Each matrix is followed by the number of dimensions of the space it projects onto, up to rounding:
0:  0.75 -0.33 -0.28
1: -0.33  0.15  0.12
2: -0.28  0.12  0.10
 -> 1

0: 0.32 0.32 0.35
1: 0.32 0.31 0.34
2: 0.35 0.34 0.37
 -> 1

0:  0.47 -0.48  0.13
1: -0.48  0.56  0.12
2:  0.13  0.12  0.97
 -> 2

0:  0.28  0.12 -0.43
1:  0.12  0.05 -0.18
2: -0.43 -0.18  0.67
 -> 1

0: 0.00 0.00 0.00
1: 0.00 0.19 0.39
2: 0.00 0.39 0.81
 -> 1

0:  0.71 -0.05  0.45
1: -0.05  0.99  0.07
2:  0.45  0.07  0.30
 -> 2

0: 0.20 0.00 0.40
1: 0.00 0.00 0.00
2: 0.40 0.00 0.80
 -> 1

0:  0.71  0.24 -0.39
1:  0.24  0.81  0.32
2: -0.39  0.32  0.48
 -> 2

0:  0.07 -0.05  0.26
1: -0.05  0.03 -0.16
2:  0.26 -0.16  0.90
 -> 1

0:  0.76  0.42 -0.04
1:  0.42  0.23 -0.02
2: -0.04 -0.02  0.00
 -> 1

0:  0.30 -0.44  0.13
1: -0.44  0.72  0.08
2:  0.13  0.08  0.98
 -> 2

0:  0.99 -0.02  0.09
1: -0.02  0.96  0.20
2:  0.09  0.20  0.05
 -> 2

0:  0.56  0.43 -0.25
1:  0.43  0.59  0.25
2: -0.25  0.25  0.85
 -> 2

0:  0.99 -0.03 -0.10
1: -0.03  0.91 -0.29
2: -0.10 -0.29  0.10
 -> 2

0:  0.97 -0.13  0.11
1: -0.13  0.42  0.48
2:  0.11  0.48  0.61
 -> 2

0:  0.19 -0.39 -0.03
1: -0.39  0.81  0.07
2: -0.03  0.07  0.01
 -> 1

0: 0.40 0.34 0.36
1: 0.34 0.28 0.30
2: 0.36 0.30 0.32
 -> 1

0:  0.47  0.09 -0.49
1:  0.09  0.98  0.09
2: -0.49  0.09  0.54
 -> 2

0:  0.99  0.00 -0.09
1:  0.00  1.00  0.05
2: -0.09  0.05  0.01
 -> 2

0:  0.61  0.02 -0.49
1:  0.02  1.00  0.03
2: -0.49  0.03  0.40
 -> 2

0:  1.00  0.01  0.04
1:  0.01  0.87 -0.33
2:  0.04 -0.33  0.13
 -> 2

0:  0.32 -0.11  0.45
1: -0.11  0.04 -0.16
2:  0.45 -0.16  0.64
 -> 1

0:  0.42  0.15  0.47
1:  0.15  0.96 -0.12
2:  0.47 -0.12  0.62
 -> 2

0:  0.25 -0.28  0.33
1: -0.28  0.89  0.12
2:  0.33  0.12  0.85
 -> 2

0:  0.98  0.15 -0.03
1:  0.15  0.07  0.22
2: -0.03  0.22  0.95
 -> 2

0:  0.18 -0.11  0.37
1: -0.11  0.06 -0.22
2:  0.37 -0.22  0.76
 -> 1

0:  1.00  0.00 -0.02
1:  0.00  1.00  0.04
2: -0.02  0.04  0.00
 -> 2

0:  0.76 -0.18  0.39
1: -0.18  0.86  0.29
2:  0.39  0.29  0.37
 -> 2

0:  0.84  0.24  0.28
1:  0.24  0.65 -0.42
2:  0.28 -0.42  0.51
 -> 2

0:  0.79 -0.34  0.22
1: -0.34  0.45  0.36
2:  0.22  0.36  0.76
 -> 2

0: 0.25 0.09 0.42
1: 0.09 0.03 0.15
2: 0.42 0.15 0.72
 -> 1

0:  0.62  0.35  0.34
1:  0.35  0.69 -0.31
2:  0.34 -0.31  0.70
 -> 2

0:  0.00 -0.01 -0.04
1: -0.01  0.13  0.33
2: -0.04  0.33  0.87
 -> 1

0: 0.65 0.43 0.21
1: 0.43 0.28 0.14
2: 0.21 0.14 0.06
 -> 1

0:  0.24 -0.10  0.41
1: -0.10  0.04 -0.18
2:  0.41 -0.18  0.72
 -> 1

0:  0.91  0.08 -0.28
1:  0.08  0.93  0.25
2: -0.28  0.25  0.17
 -> 2

0:  1.00 -0.03  0.02
1: -0.03  0.35  0.48
2:  0.02  0.48  0.65
 -> 2

0:  0.92 -0.07 -0.27
1: -0.07  0.94 -0.23
2: -0.27 -0.23  0.15
 -> 2

0:  0.40  0.20  0.44
1:  0.20  0.93 -0.15
2:  0.44 -0.15  0.67
 -> 2

0:  0.68  0.10 -0.46
1:  0.10  0.97  0.15
2: -0.46  0.15  0.36
 -> 2

0:  0.67 -0.06 -0.47
1: -0.06  0.00  0.04
2: -0.47  0.04  0.33
 -> 1

0:  0.81 -0.37  0.13
1: -0.37  0.17 -0.06
2:  0.13 -0.06  0.02
 -> 1

0:  0.03 -0.10 -0.13
1: -0.10  0.35  0.47
2: -0.13  0.47  0.62
 -> 1

0:  0.92 -0.13 -0.24
1: -0.13  0.79 -0.39
2: -0.24 -0.39  0.29
 -> 2

0:  0.87 -0.05  0.33
1: -0.05  0.98  0.12
2:  0.33  0.12  0.15
 -> 2

0:  0.82 -0.26  0.28
1: -0.26  0.61  0.41
2:  0.28  0.41  0.57
 -> 2

0: 0.06 0.21 0.10
1: 0.21 0.78 0.36
2: 0.10 0.36 0.17
 -> 1

0:  1.00 -0.01  0.01
1: -0.01  0.48  0.50
2:  0.01  0.50  0.52
 -> 2

0:  0.12 -0.24 -0.21
1: -0.24  0.52  0.44
2: -0.21  0.44  0.37
 -> 1

0:  0.83  0.27 -0.26
1:  0.27  0.09 -0.08
2: -0.26 -0.08  0.08
 -> 1

0:  0.88  0.24 -0.21
1:  0.24  0.49  0.44
2: -0.21  0.44  0.63
 -> 2

0:  0.87 -0.25  0.23
1: -0.25  0.53  0.43
2:  0.23  0.43  0.60
 -> 2

0:  0.27 -0.42  0.15
1: -0.42  0.76  0.09
2:  0.15  0.09  0.97
 -> 2

0:  0.94 -0.24  0.04
1: -0.24  0.09  0.15
2:  0.04  0.15  0.98
 -> 2

0:  0.99  0.06 -0.04
1:  0.06  0.26  0.43
2: -0.04  0.43  0.75
 -> 2

0:  0.03 -0.02  0.18
1: -0.02  0.02 -0.13
2:  0.18 -0.13  0.95
 -> 1

0:  0.08 -0.20  0.17
1: -0.20  0.54 -0.46
2:  0.17 -0.46  0.39
 -> 1

0:  0.26 -0.34 -0.28
1: -0.34  0.44  0.36
2: -0.28  0.36  0.30
 -> 1

0:  0.05 -0.20  0.10
1: -0.20  0.76 -0.38
2:  0.10 -0.38  0.19
 -> 1
